Below are the code and all the weights of a small trained network. Each question names an input and a target symbol and asks about switching units off, where a switched-off unit gives its printed mean instead of its output.

import numpy as np


def w(rows, s, z=0):
    codes = np.array(rows[::2]) - 128.0
    scale = np.full(codes.shape[1], s)
    scale[-1] = z or s
    return codes * scale


def norm(h):
    return h / np.sqrt((h * h).mean(-1, keepdims=True) + 1e-5)


def f(y):
    return y / 2 * (1 + np.tanh(0.7978845608 * (y + 0.044715 * y**3)))


def softmax(a):
    e = np.exp(a - a.max(-1, keepdims=True))
    return e / e.sum(-1, keepdims=True)


def log_softmax(a):
    a = a - a.max(-1, keepdims=True)
    return a - np.log(np.exp(a).sum(-1, keepdims=True))


def net(x, mask):
    ids = ['ΓΛβζμξτψω'.index(c) for c in x.split()]
    T = len(ids)
    res = E[ids] + P[:T]
    r = norm(res)
    for j in range(2):
        rows = slice(3 * j, 3 * j + 3)
        q, k, v = (r @ M[0][rows].T for M in (Q, K, V))
        z = softmax(np.where(np.tri(T) > 0, q @ k.T / 3**0.5, -1e9)) @ v
        o = O[0][rows]
        res = res + np.where(mask[j], z, o[:, -1]) @ o[:, :-1]
    y = f(norm(res) @ A[0][:, :-1].T + A[0][:, -1])
    res = res + np.where(mask[2:10], y, B[0][:, -1]) @ B[0][:, :-1]
    return log_softmax(norm(res)[-1] @ U[:, :-1].T + U[:, -1])


Q, K, V, O, A, B = {}, {}, {}, {}, {}, {}
E = w([
[221,94,110,119,144,130,189,248,109],'Γ',
[238,102,95,233,95,224,101,98,62],'Λ',
[125,69,111,95,153,115,46,105,112],'β',
[120,105,207,94,132,190,115,204,112],'ζ',
[185,78,77,229,117,139,108,126,173],'μ',
[162,132,131,133,101,187,134,120,53],'ξ',
[121,144,72,128,138,156,200,141,72],'τ',
[101,118,212,156,178,135,201,198,157],'ψ',
[148,90,107,88,133,110,83,124,108],'ω',
],0.014)
P = w([
[160,132,238,51,4,48,194,39,150],'0',
[108,84,69,86,204,104,121,173,83],'1',
[112,75,83,99,187,126,107,168,132],'2',
[109,92,94,109,175,142,86,160,142],'3',
[103,105,117,98,172,151,70,146,179],'4',
[129,105,100,120,125,154,66,150,163],'5',
[136,101,108,120,106,171,48,151,167],'6',
[152,102,106,135,73,168,24,151,162],'7',
],0.0041)
Q[0] = w([
[135,70,169,114,134,79,108,98,167],'head 0',
[108,40,110,84,189,107,71,173,140],'head 0',
[130,154,215,255,154,164,219,200,201],'head 0',
[108,26,121,56,119,183,82,131,107],'head 1',
[97,121,152,103,145,108,127,148,164],'head 1',
[157,169,153,118,107,213,146,145,135],'head 1',
],0.0078)
K[0] = w([
[147,139,116,130,73,97,83,111,174],'head 0',
[145,130,170,102,118,112,144,109,211],'head 0',
[105,137,114,162,225,151,81,178,159],'head 0',
[155,87,162,109,83,118,78,71,77],'head 1',
[107,134,176,79,139,103,142,134,169],'head 1',
[148,117,149,140,151,255,137,227,80],'head 1',
],0.009)
V[0] = w([
[52,126,164,175,114,204,22,190,167],'head 0',
[152,66,123,151,205,54,80,172,156],'head 0',
[129,96,188,181,116,123,59,76,62],'head 0',
[138,203,2,141,130,168,152,178,145],'head 1',
[109,129,51,133,132,92,93,94,125],'head 1',
[162,76,64,136,83,133,43,109,94],'head 1',
],0.0055)
O[0] = w([
[65,154,33,186,186,97,193,113,110,91],'head 0',
[118,100,71,130,173,155,163,30,2,135],'head 0',
[19,63,95,146,91,156,193,135,99,152],'head 0',
[141,94,110,132,238,145,106,141,140,73],'head 1',
[93,176,63,200,227,161,191,186,101,93],'head 1',
[108,168,138,112,158,79,165,111,122,254],'head 1',
],0.0073,0.0043)
A[0] = w([
[120,141,55,244,212,43,182,147,228,18],'neuron 0',
[165,168,90,103,198,62,66,151,233,44],'neuron 1',
[183,141,181,214,120,244,105,181,176,26],'neuron 2',
[3,104,64,109,110,92,170,164,88,44],'neuron 3',
[155,212,197,115,191,149,254,201,60,194],'neuron 4',
[196,178,89,134,197,64,98,165,187,23],'neuron 5',
[99,86,165,172,61,204,106,228,193,2],'neuron 6',
[77,133,49,153,209,27,60,116,187,151],'neuron 7',
],0.0065,0.0018)
B[0] = w([
[201,34,146,150,75,185,7,81,205,172],'neuron 0',
[83,148,107,227,111,141,183,105,67,150],'neuron 1',
[3,140,103,176,127,225,206,60,76,200],'neuron 2',
[106,151,143,150,148,204,99,92,157,178],'neuron 3',
[223,92,181,66,69,122,118,161,96,253],'neuron 4',
[21,110,149,226,140,143,141,58,171,154],'neuron 5',
[106,119,53,158,202,106,130,81,54,209],'neuron 6',
[233,147,129,105,82,83,202,178,171,171],'neuron 7',
],0.0073,0.0048)
U = w([
[178,108,216,15,76,191,89,136,115,220],'Γ',
[21,86,76,179,156,181,209,24,52,100],'Λ',
[144,208,76,182,128,28,230,102,121,218],'β',
[32,119,62,179,118,53,107,237,117,144],'ζ',
[162,94,74,180,105,150,107,66,235,91],'μ',
[77,148,62,89,128,201,165,200,225,67],'ξ',
[95,200,210,223,150,139,50,186,148,6],'τ',
[177,202,129,162,203,57,53,61,68,61],'ψ',
[171,160,2,54,221,118,153,71,133,47],'ω',
],0.0068,0.0013)

Each question gives the input, a string of symbols that net reads in full, and the target symbol t.
The units are the heads (3 rows each of Q, K, V and O) and the neurons (one row each of A and B). Each row of codes is followed by its name. A weight is (code - 128) times the scale printed after its matrix; where a second scale follows, it is the last column's (O, A, B and U).
mask holds one flag per unit, heads first, then neurons. A switched-off unit (its flag False) gives its mean, the last column of its rows in O or B, instead of its output. The means were averaged over made-up inputs and are rounded, as every weight is.
A unit's drop is (log p(t) with every unit on - log p(t) with that unit switched off) / (log p(t) with every unit on - log p(t) with every unit switched off).
The circuit of an input: a set's keep is (log p(t) with only the set's units on - log p(t) with every unit switched off) / (log p(t) with every unit on - log p(t) with every unit switched off). Starting from all 10 units, units are removed one at a time, each time the one whose removal leaves the highest keep (on an exact tie, the one counted first), for as long as the keep stays at least 0.8.
circuit, biggest first: the units of the circuit, biggest drop first
most important unit: the unit with the biggest drop
k most important neurons: the k neurons with the biggest drops, biggest first
heads that matter: for each layer, one digit per head in row order, 1 if its drop is at least 0.15 and else 0, layers parted by /
drop of u: that unit's drop, to one decimal
input Λ Γ ζ ξ Γ ζ ψ ω, target ξ: 2 most important neurons => (neuron 3; neuron 4)
input β ω Γ β, target Λ: most important unit => head 0
input ψ Λ ξ β ω, target β: circuit, biggest first => (neuron 7; head 1)
input ξ ξ ω, target ζ: 2 most important neurons => (neuron 6; neuron 4)
input μ ξ β ω ω, target ω: 4 most important neurons => (neuron 7; neuron 3; neuron 4; neuron 2)
input β ξ Γ μ ω ξ, target Λ: circuit, biggest first => (head 0; neuron 2; neuron 6)
input ζ τ μ Γ ζ ω, target μ: 2 most important neurons => (neuron 0; neuron 7)
input Λ Λ ω μ ξ ζ ω, target ξ: circuit, biggest first => (head 0; head 1; neuron 3; neuron 7)
input Γ τ Λ ζ ξ ω, target ψ: 3 most important neurons => (neuron 2; neuron 1; neuron 4)
input ω ω ξ τ ω Γ ω ξ, target Λ: circuit, biggest first => (neuron 2; head 0; neuron 6)
input ω ψ ψ ψ τ, target Γ: heads that matter => 10
input ζ ξ ξ ω ξ ξ β, target μ: heads that matter => 11
input ξ μ ψ β, target ζ: heads that matter => 10
input ψ μ ζ Λ ω ζ Γ ω, target β: heads that matter => 01
input Γ τ ψ ψ ζ ω ζ, target Λ: 2 most important neurons => (neuron 6; neuron 4)
input μ τ ξ ζ ξ Γ ζ, target Λ: most important unit => neuron 6
input μ ω ω β β, target ω: 3 most important neurons => (neuron 7; neuron 4; neuron 3)
input Λ Γ Γ β, target ξ: 2 most important neurons => (neuron 3; neuron 7)
input Γ ψ ω τ τ μ Λ β, target ψ: 2 most important neurons => (neuron 4; neuron 1)
input ψ ξ ψ ξ Λ, target Λ: most important unit => neuron 2
input τ Γ ψ ξ β, target τ: 2 most important neurons => (neuron 1; neuron 4)
input ξ ξ Γ ω ω ω, target ζ: drop of neuron 0 => 0.0
input β ψ μ ξ ω μ τ, target Γ: drop of head 0 => 0.0
input ζ ψ ψ, target Λ: drop of neuron 2 => 0.6
input Γ τ τ β, target ψ: drop of neuron 5 => 0.1
